Below are the code and all the weights of a small trained network. Each question names an input and a class and asks about switching units off, where a switched-off unit gives its printed mean instead of its output.

import numpy as np


def w(rows, s, z=0):
    codes = np.array(rows[::2]) - 128.0
    scale = np.full(codes.shape[1], s)
    scale[-1] = z or s
    return codes * scale


def f(y):
    return np.maximum(y, 0)


def log_softmax(a):
    a = a - a.max(-1, keepdims=True)
    return a - np.log(np.exp(a).sum(-1, keepdims=True))


def net(x, mask):
    res = np.array(x, float).reshape(1, 8) / 4 @ E
    y = f(res @ A[0][:, :-1].T + A[0][:, -1])
    res = res + np.where(mask, y, B[0][:, -1]) @ B[0][:, :-1]
    return log_softmax(res[-1] @ U[:, :-1].T + U[:, -1])


A, B = {}, {}
E = w([
[139,161,200,114,62,116],'x0',
[104,105,111,87,124,254],'x1',
[140,127,163,117,89,148],'x2',
[127,133,177,153,197,168],'x3',
[119,94,123,129,110,149],'x4',
[38,127,120,155,176,92],'x5',
[72,177,106,121,59,157],'x6',
[188,172,108,210,130,129],'x7',
],0.011)
A[0] = w([
[154,86,142,174,254,109,120],'neuron 1',
[107,78,79,29,98,87,150],'neuron 2',
[180,123,196,111,104,197,137],'neuron 3',
[213,163,60,161,70,89,159],'neuron 4',
[163,175,76,77,114,236,119],'neuron 5',
[128,152,67,174,68,201,254],'neuron 6',
],0.0093,0.0053)
B[0] = w([
[60,109,54,200,190,160,255],'neuron 1',
[110,61,119,100,45,204,210],'neuron 2',
[86,198,90,71,92,28,218],'neuron 3',
[202,126,2,181,149,143,231],'neuron 4',
[65,140,155,107,20,149,237],'neuron 5',
[115,149,25,143,44,201,253],'neuron 6',
],0.0089,0.0092)
U = w([
[226,65,172,95,112,116,55],'0',
[134,98,98,148,247,147,79],'1',
[187,69,199,82,84,136,2],'2',
[99,42,96,93,93,237,198],'3',
[39,182,173,65,75,82,128],'4',
[164,153,86,190,107,103,220],'5',
],0.011,0.0054)

Each question gives the input, the list of numbers given to net, and the class t.
The units are the neurons (one row each of A and B). Each row of codes is followed by its name. A weight is (code - 128) times the scale printed after its matrix; where a second scale follows, it is the last column's (A, B and U).
mask holds one flag per neuron, in row order. A switched-off neuron (its flag False) gives its mean, the last column of its row in B, instead of its output. The means were averaged over made-up inputs and are rounded, as every weight is.
A unit's drop is (log p(t) with every unit on - log p(t) with that unit switched off) / (log p(t) with every unit on - log p(t) with every unit switched off).
The circuit of an input: a set's keep is (log p(t) with only the set's units on - log p(t) with every unit switched off) / (log p(t) with every unit on - log p(t) with every unit switched off). Starting from all 6 units, units are removed one at a time, each time the one whose removal leaves the highest keep (on an exact tie, the one counted first), for as long as the keep stays at least 0.8.
units of the circuit, in order: the units of the circuit, biggest drop first
unit that matters most: the unit with the biggest drop
k most important neurons: the k neurons with the biggest drops, biggest first
drop when u is switched off: that unit's drop, to one decimal
input [-6,-7,8,7,-5,-8,-4,6], class 1: units of the circuit, in order	(neuron 1; neuron 6)
input [2,-3,5,4,0,1,-5,-3], class 1: unit that matters most	neuron 5
input [0,1,8,8,4,-1,-5,-8], class 4: units of the circuit, in order	(neuron 3; neuron 4)
input [1,4,-2,3,-6,-7,4,-5], class 4: units of the circuit, in order	(neuron 3; neuron 4)
input [-8,-1,3,3,-6,-8,-2,-3], class 1: 3 most important neurons	(neuron 6; neuron 2; neuron 1)
input [5,-3,-6,-4,2,-7,-4,-3], class 0: units of the circuit, in order	(neuron 1; neuron 6)
input [8,-6,-6,2,-6,2,-7,-4], class 1: 2 most important neurons	(neuron 1; neuron 5)
input [-6,-6,-8,-3,-6,0,5,-7], class 3: 3 most important neurons	(neuron 2; neuron 3; neuron 5)
input [-2,-4,1,-7,2,5,5,-4], class 3: drop when neuron 2 is switched off	1.3
input [-1,-3,-5,-4,-8,1,8,-5], class 3: drop when neuron 5 is switched off	0.1
input [0,3,3,0,-1,1,-7,-1], class 1: drop when neuron 5 is switched off	0.3
input [8,5,-8,4,3,-5,3,-6], class 4: drop when neuron 3 is switched off	0.4
